Below is a small trained network, with its code and all its weights. Each question gives an input and a class and asks what happens when units are switched off, that is, made to give their printed mean instead of their output.

import numpy as np


def w(rows, s, z=0):
    codes = np.array(rows[::2]) - 128.0
    scale = np.full(codes.shape[1], s)
    scale[-1] = z or s
    return codes * scale


def f(y):
    return y / 2 * (1 + np.tanh(0.7978845608 * (y + 0.044715 * y**3)))


def log_softmax(a):
    a = a - a.max(-1, keepdims=True)
    return a - np.log(np.exp(a).sum(-1, keepdims=True))


def net(x, mask):
    res = np.array(x, float).reshape(1, 3) / 4 @ E
    y = f(res @ A[0][:, :-1].T + A[0][:, -1])
    res = res + np.where(mask, y, B[0][:, -1]) @ B[0][:, :-1]
    return log_softmax(res[-1] @ U[:, :-1].T + U[:, -1])


A, B = {}, {}
E = w([
[154,2,209,192,120],'x0',
[107,101,80,173,176],'x1',
[50,105,183,52,243],'x2',
],0.012)
A[0] = w([
[169,206,30,109,107,189],'n1',
[100,224,108,76,134,254],'n2',
[142,7,228,85,179,153],'n3',
[113,30,107,193,61,176],'n4',
[54,102,116,76,212,139],'n5',
[254,142,73,191,48,251],'n6',
],0.0093,0.0086)
B[0] = w([
[117,207,8,218,105,214],'n1',
[90,203,80,128,229,226],'n2',
[60,48,218,186,159,249],'n3',
[224,161,194,193,176,208],'n4',
[84,151,128,65,138,205],'n5',
[254,112,106,250,102,254],'n6',
],0.0085,0.015)
U = w([
[168,161,2,170,123,244],'0',
[128,92,100,91,96,18],'1',
[121,61,75,99,99,35],'2',
[227,68,178,181,107,185],'3',
[63,204,107,26,220,249],'4',
[144,116,97,88,124,18],'5',
[112,104,109,100,92,1],'6',
[91,33,217,121,163,134],'7',
],0.012,0.0037)

Each question gives the input, the list of numbers given to net, and the class t.
The units are the neurons (one row each of A and B). Each row of codes is followed by its name. A weight is (code - 128) times the scale printed after its matrix; where a second scale follows, it is the last column's (A, B and U).
mask holds one flag per neuron, in row order. A switched-off neuron (its flag False) gives its mean, the last column of its row in B, instead of its output. The means were averaged over made-up inputs and are rounded, as every weight is.
A unit's drop is (log p(t) with every unit on - log p(t) with that unit switched off) / (log p(t) with every unit on - log p(t) with every unit switched off).
most important unit: the unit with the biggest drop
k most important neurons: the k neurons with the biggest drops, biggest first
drop of u: that unit's drop, to one decimal
input [-3,-3,2], class 4: most important unit : n6
input [6,6,1], class 7: 2 most important neurons : [n6; n3]
input [6,-2,2], class 7: 2 most important neurons : [n6; n3]
input [6,-8,1], class 7: 2 most important neurons : [n3; n6]
input [3,0,1], class 7: 3 most important neurons : [n6; n1; n3]
input [1,1,-6], class 3: 4 most important neurons : [n2; n6; n4; n5]
input [-3,-8,1], class 4: 2 most important neurons : [n6; n2]
input [0,-1,5], class 4: 2 most important neurons : [n6; n5]
input [0,-2,1], class 4: 4 most important neurons : [n6; n3; n1; n4]
input [-3,2,2], class 4: drop of n6 : 0.5
input [2,2,2], class 7: drop of n6 : 0.3
input [0,1,3], class 4: drop of n6 : 0.5
